Below is a small trained network, with its code and all its weights. Each question gives an input and a class and asks what happens when units are switched off, that is, made to give their printed mean instead of their output.

import numpy as np


def w(rows, s, z=0):
    codes = np.array(rows[::2]) - 128.0
    scale = np.full(codes.shape[1], s)
    scale[-1] = z or s
    return codes * scale


def f(y):
    return y / 2 * (1 + np.tanh(0.7978845608 * (y + 0.044715 * y**3)))


def log_softmax(a):
    a = a - a.max(-1, keepdims=True)
    return a - np.log(np.exp(a).sum(-1, keepdims=True))


def net(x, mask):
    res = np.array(x, float).reshape(1, 8) / 4 @ E
    y = f(res @ A[0][:, :-1].T + A[0][:, -1])
    res = res + np.where(mask, y, B[0][:, -1]) @ B[0][:, :-1]
    return log_softmax(res[-1] @ U[:, :-1].T + U[:, -1])


A, B = {}, {}
E = w([
[148,26,225,206,183],'x0',
[128,128,127,127,128],'x1',
[128,128,128,128,128],'x2',
[209,52,9,209,82],'x3',
[1,138,102,232,106],'x4',
[128,127,127,128,128],'x5',
[166,201,196,174,19],'x6',
[169,245,108,192,222],'x7',
],0.0086)
A[0] = w([
[65,137,110,163,117,76],'N0',
[67,130,132,176,113,126],'N1',
[135,99,173,174,159,62],'N2',
[162,160,177,177,91,90],'N3',
[142,59,226,181,169,54],'N4',
[111,118,103,107,175,89],'N5',
[89,174,186,117,141,135],'N6',
[173,113,151,130,146,118],'N7',
[135,99,169,170,164,68],'N8',
[133,140,139,104,138,112],'N9',
[183,124,148,101,149,137],'N10',
[107,135,154,113,138,56],'N11',
[190,146,146,110,152,122],'N12',
[134,169,153,148,70,125],'N13',
[171,112,90,162,125,104],'N14',
[148,102,69,129,88,131],'N15',
[68,138,111,196,143,69],'N16',
[79,153,178,107,170,117],'N17',
[173,128,138,99,134,101],'N18',
[106,156,95,89,87,88],'N19',
[62,101,127,144,88,95],'N20',
[125,128,125,127,129,156],'N21',
[182,122,81,183,136,106],'N22',
[165,128,142,108,133,79],'N23',
[165,173,154,157,84,132],'N24',
[129,122,158,126,72,65],'N25',
[108,176,61,70,93,46],'N26',
[127,191,81,98,124,73],'N27',
[144,98,137,87,100,78],'N28',
[121,97,163,112,49,36],'N29',
[111,140,159,108,145,137],'N30',
[105,162,145,96,134,143],'N31',
[98,145,159,105,148,122],'N32',
[77,51,112,75,124,21],'N33',
[53,144,131,210,146,124],'N34',
[144,112,94,143,120,144],'N35',
[109,158,180,72,160,130],'N36',
[165,111,136,80,122,108],'N37',
[164,186,155,173,110,82],'N38',
[173,127,142,102,142,134],'N39',
[96,101,92,121,187,88],'N40',
[118,132,71,124,249,89],'N41',
[107,139,145,112,134,54],'N42',
[91,115,82,98,154,95],'N43',
[174,214,116,188,217,1],'N44',
],0.016,0.0062)
B[0] = w([
[118,141,87,102,130,186],'N0',
[122,155,88,102,127,207],'N1',
[129,170,149,153,139,181],'N2',
[157,110,131,117,163,200],'N3',
[126,180,156,178,140,246],'N4',
[153,108,136,120,145,169],'N5',
[152,97,103,146,101,209],'N6',
[121,162,107,128,136,174],'N7',
[137,178,153,153,131,180],'N8',
[122,130,111,137,117,146],'N9',
[112,158,86,111,128,199],'N10',
[130,109,133,143,107,141],'N11',
[95,148,77,87,130,201],'N12',
[178,109,135,101,175,202],'N13',
[153,111,108,153,91,202],'N14',
[140,118,134,156,94,222],'N15',
[115,141,90,98,129,201],'N16',
[155,96,103,156,91,204],'N17',
[109,144,86,107,128,176],'N18',
[117,157,163,167,150,190],'N19',
[92,140,107,99,124,205],'N20',
[135,129,121,130,130,137],'N21',
[154,95,116,163,77,224],'N22',
[129,143,108,114,135,155],'N23',
[180,91,132,107,165,206],'N24',
[117,100,154,108,147,168],'N25',
[137,185,161,180,146,222],'N26',
[114,176,154,168,140,204],'N27',
[68,127,115,116,132,168],'N28',
[94,92,162,109,143,196],'N29',
[151,117,110,149,107,167],'N30',
[145,115,132,157,114,181],'N31',
[153,108,112,148,87,174],'N32',
[107,99,172,107,143,202],'N33',
[124,156,83,98,132,233],'N34',
[154,105,126,144,100,183],'N35',
[153,105,111,147,102,217],'N36',
[91,155,96,100,118,185],'N37',
[123,92,145,103,156,194],'N38',
[129,153,85,116,135,185],'N39',
[177,111,139,112,154,189],'N40',
[155,98,149,104,163,243],'N41',
[130,124,133,136,115,136],'N42',
[161,130,150,114,152,179],'N43',
[2,85,198,96,89,241],'N44',
],0.016,0.011)
U = w([
[176,95,82,192,6,87],'0',
[112,197,31,79,107,102],'1',
[136,225,171,212,132,151],'2',
[54,84,175,104,88,254],'3',
[198,87,136,97,191,45],'4',
],0.017,0.0079)

Each question gives the input, the list of numbers given to net, and the class t.
The units are the neurons (one row each of A and B). Each row of codes is followed by its name. A weight is (code - 128) times the scale printed after its matrix; where a second scale follows, it is the last column's (A, B and U).
mask holds one flag per neuron, in row order. A switched-off neuron (its flag False) gives its mean, the last column of its row in B, instead of its output. The means were averaged over made-up inputs and are rounded, as every weight is.
A unit's drop is (log p(t) with every unit on - log p(t) with that unit switched off) / (log p(t) with every unit on - log p(t) with every unit switched off).
The circuit of an input: a set's keep is (log p(t) with only the set's units on - log p(t) with every unit switched off) / (log p(t) with every unit on - log p(t) with every unit switched off). Starting from the 12 units with the biggest drops (on a tie, the unit counted first), units are removed one at a time, each time the one whose removal leaves the highest keep (on an exact tie, the one counted first), for as long as the keep stays at least 0.8.
circuit, biggest first: the units of the circuit, biggest drop first
most important unit: the unit with the biggest drop
top k neurons: the k neurons with the biggest drops, biggest first
drop of u: that unit's drop, to one decimal
input [0,8,2,-2,1,7,2,6], class 3: circuit, biggest first => (N44)
input [6,-4,-7,-6,6,3,-4,5], class 0: top 3 neurons => (N17, N6, N32)
input [-1,-6,3,-6,-8,-2,8,6], class 1: top 2 neurons => (N12, N10)
input [-3,8,7,-3,5,3,6,0], class 4: circuit, biggest first => (N13, N24)
input [-8,5,2,0,-2,4,8,-8], class 2: top 4 neurons => (N26, N19, N44, N27)
input [-4,8,7,-8,-8,1,4,4], class 0: top 2 neurons => (N36, N6)
input [2,-4,4,4,-6,4,-2,6], class 1: top 2 neurons => (N12, N10)
input [-2,8,-4,1,-6,-3,7,6], class 4: top 2 neurons => (N24, N38)
input [1,3,7,-3,-3,3,-2,0], class 0: top 2 neurons => (N34, N36)
input [-4,4,-8,-5,7,-2,-7,8], class 3: top 2 neurons => (N44, N41)
input [4,3,6,7,4,-6,4,8], class 3: top 2 neurons => (N44, N38)
input [-1,1,7,-6,6,5,-4,2], class 0: top 3 neurons => (N17, N6, N32)
input [-5,3,1,6,-5,-8,4,-8], class 3: top 2 neurons => (N29, N28)
input [-4,2,4,-5,-4,2,5,-2], class 0: circuit, biggest first => (N36)
input [6,-4,-1,-4,6,4,4,-2], class 1: top 2 neurons => (N34, N1)
input [-2,1,6,-1,1,4,1,-1], class 2: top 2 neurons => (N44, N22)
input [3,4,1,-7,8,-7,-6,-7], class 1: drop of N0 => 0.2
input [-4,-1,-4,4,1,-2,-6,-3], class 4: drop of N44 => 0.1
input [8,-8,6,2,-2,8,6,-5], class 2: drop of N4 => 0.6
input [0,6,6,2,6,-6,2,2], class 1: drop of N19 => 0.0
input [-7,8,8,4,2,1,-5,-6], class 2: most important unit => N26
input [-7,-6,2,-6,4,-7,8,-5], class 4: top 2 neurons => (N13, N24)
